Below are the code and all the weights of a small trained network. Each question names an input and a class and asks about switching units off, where a switched-off unit gives its printed mean instead of its output.

import numpy as np


def w(rows, s, z=0):
    codes = np.array(rows[::2]) - 128.0
    scale = np.full(codes.shape[1], s)
    scale[-1] = z or s
    return codes * scale


def norm(h):
    return h / np.sqrt((h * h).mean(-1, keepdims=True) + 1e-5)


def f(y):
    return np.maximum(y, 0)


def log_softmax(a):
    a = a - a.max(-1, keepdims=True)
    return a - np.log(np.exp(a).sum(-1, keepdims=True))


def net(x, mask):
    res = np.array(x, float).reshape(1, 7) / 4 @ E
    u = 0
    for l in range(2):
        y = f(norm(res) @ A[l][:, :-1].T + A[l][:, -1])
        res = res + np.where(mask[u : u + 6], y, B[l][:, -1]) @ B[l][:, :-1]
        u += 6
    return log_softmax(norm(res)[-1] @ U[:, :-1].T + U[:, -1])


A, B = {}, {}
E = w([
[36,95,211,177,177,170,130,180,75,82],'x0',
[121,134,127,133,123,128,129,127,132,136],'x1',
[163,86,177,120,104,25,158,178,114,206],'x2',
[38,139,2,24,187,96,108,199,75,161],'x3',
[129,106,87,173,72,124,80,177,145,67],'x4',
[89,99,162,132,98,130,31,80,100,184],'x5',
[152,51,114,111,151,201,114,151,177,171],'x6',
],0.0098)
A[0] = w([
[70,251,163,118,48,60,125,117,81,90,2],'L0N1',
[137,95,74,164,39,113,70,197,118,66,14],'L0N2',
[125,164,143,90,176,170,139,74,106,122,149],'L0N3',
[105,123,120,184,110,120,2,48,59,203,3],'L0N4',
[160,164,177,64,178,155,165,82,67,186,5],'L0N5',
[130,117,83,122,149,124,121,129,107,145,186],'L0N6',
],0.011,0.0077)
B[0] = w([
[197,139,153,116,251,155,96,123,110,162,217],'L0N1',
[61,154,116,184,173,83,135,125,197,203,210],'L0N2',
[107,142,91,172,102,135,97,157,157,120,228],'L0N3',
[92,134,167,30,117,118,176,162,169,63,233],'L0N4',
[62,90,96,220,142,63,109,154,212,143,180],'L0N5',
[164,108,145,135,110,133,118,52,120,95,254],'L0N6',
],0.014,0.0055)
A[1] = w([
[63,106,25,59,172,108,125,166,54,152,69],'L1N1',
[148,38,106,102,139,197,93,186,185,163,25],'L1N2',
[53,91,174,172,153,163,151,187,40,116,64],'L1N3',
[172,160,73,152,168,132,251,199,147,90,2],'L1N4',
[154,109,164,120,107,40,172,193,67,196,69],'L1N5',
[164,55,147,114,107,120,98,191,110,185,88],'L1N6',
],0.012,0.0082)
B[1] = w([
[164,92,219,213,81,143,191,96,129,119,255],'L1N1',
[153,127,139,108,233,103,110,132,81,148,178],'L1N2',
[209,177,39,59,65,57,124,109,167,197,207],'L1N3',
[43,91,200,45,110,83,104,160,79,151,176],'L1N4',
[84,174,72,151,128,250,85,132,138,73,194],'L1N5',
[107,129,89,140,130,144,124,154,73,72,170],'L1N6',
],0.014,0.0077)
U = w([
[175,93,216,201,88,143,171,89,118,100,141],'0',
[57,128,112,198,177,71,126,152,208,165,133],'1',
[63,117,201,7,116,123,122,160,113,105,144],'2',
[197,155,139,113,249,140,104,145,74,137,253],'3',
[82,180,48,147,114,233,95,146,112,72,91],'4',
[209,173,56,65,67,81,124,113,145,166,21],'5',
],0.017,0.0048)

Each question gives the input, the list of numbers given to net, and the class t.
The units are the neurons (one row each of A and B). Each row of codes is followed by its name. A weight is (code - 128) times the scale printed after its matrix; where a second scale follows, it is the last column's (A, B and U).
mask holds one flag per neuron, layer by layer. A switched-off neuron (its flag False) gives its mean, the last column of its row in B, instead of its output. The means were averaged over made-up inputs and are rounded, as every weight is.
A unit's drop is (log p(t) with every unit on - log p(t) with that unit switched off) / (log p(t) with every unit on - log p(t) with every unit switched off).
The circuit of an input: a set's keep is (log p(t) with only the set's units on - log p(t) with every unit switched off) / (log p(t) with every unit on - log p(t) with every unit switched off). Starting from all 12 units, units are removed one at a time, each time the one whose removal leaves the highest keep (on an exact tie, the one counted first), for as long as the keep stays at least 0.8.
circuit, biggest first: the units of the circuit, biggest drop first
k most important neurons of layer l: the k neurons of layer l with the biggest drops, biggest first
drop of u: that unit's drop, to one decimal
input [6,-5,-1,-5,-4,-4,2], class 5: circuit, biggest first => [L1N3; L1N1; L0N6]
input [-6,4,4,0,-8,-3,-8], class 1: circuit, biggest first => [L0N5]
input [0,-2,-7,-5,5,-2,7], class 3: circuit, biggest first => [L1N2; L1N1]
input [8,1,-5,-4,-8,-7,-6], class 1: 2 most important neurons of layer 0 => [L0N3; L0N4]
input [2,2,-7,-7,8,-7,5], class 1: circuit, biggest first => [L1N1; L0N2; L1N5]
input [0,6,-6,-7,1,8,-4], class 2: circuit, biggest first => [L0N4; L1N1]
input [-6,-2,-7,3,-4,7,6], class 2: 2 most important neurons of layer 0 => [L0N4; L0N1]
input [3,8,7,-5,5,-1,-5], class 4: circuit, biggest first => [L1N5; L1N1]
input [-7,-7,-2,-6,4,0,5], class 5: 3 most important neurons of layer 0 => [L0N1; L0N6; L0N5]
input [4,-8,2,3,5,5,6], class 3: 2 most important neurons of layer 0 => [L0N5; L0N3]
input [4,-6,7,-6,1,-5,-4], class 4: 2 most important neurons of layer 1 => [L1N5; L1N1]
input [5,-3,-7,-6,8,5,-5], class 1: 2 most important neurons of layer 0 => [L0N2; L0N6]
input [8,3,2,6,7,2,4], class 5: 2 most important neurons of layer 0 => [L0N5; L0N3]
input [-3,-4,-4,2,3,-5,-8], class 3: circuit, biggest first => [L0N1]
input [6,-6,-7,-5,3,6,4], class 4: 2 most important neurons of layer 1 => [L1N1; L1N4]
input [0,-3,6,-6,6,-8,6], class 2: 2 most important neurons of layer 1 => [L1N4; L1N1]
input [-7,-5,4,7,5,-2,7], class 0: 2 most important neurons of layer 1 => [L1N1; L1N3]
input [5,-1,-7,-6,2,-1,-3], class 4: 2 most important neurons of layer 0 => [L0N6; L0N3]
input [-6,0,8,6,-1,2,4], class 4: 2 most important neurons of layer 1 => [L1N5; L1N6]
input [-4,-1,4,0,-6,0,-7], class 3: most important neuron of layer 0 => [L0N1]
input [-1,2,1,-4,-7,-8,-8], class 2: 2 most important neurons of layer 1 => [L1N4; L1N1]
input [-5,-7,5,-6,-2,-3,7], class 3: drop of L1N3 => 0.2
input [5,-5,-3,5,8,-3,-2], class 1: drop of L0N2 => 1.3
input [0,3,-4,3,5,8,7], class 2: drop of L0N4 => 1.0
input [-3,0,-5,-4,-6,-3,8], class 3: drop of L1N1 => 0.3
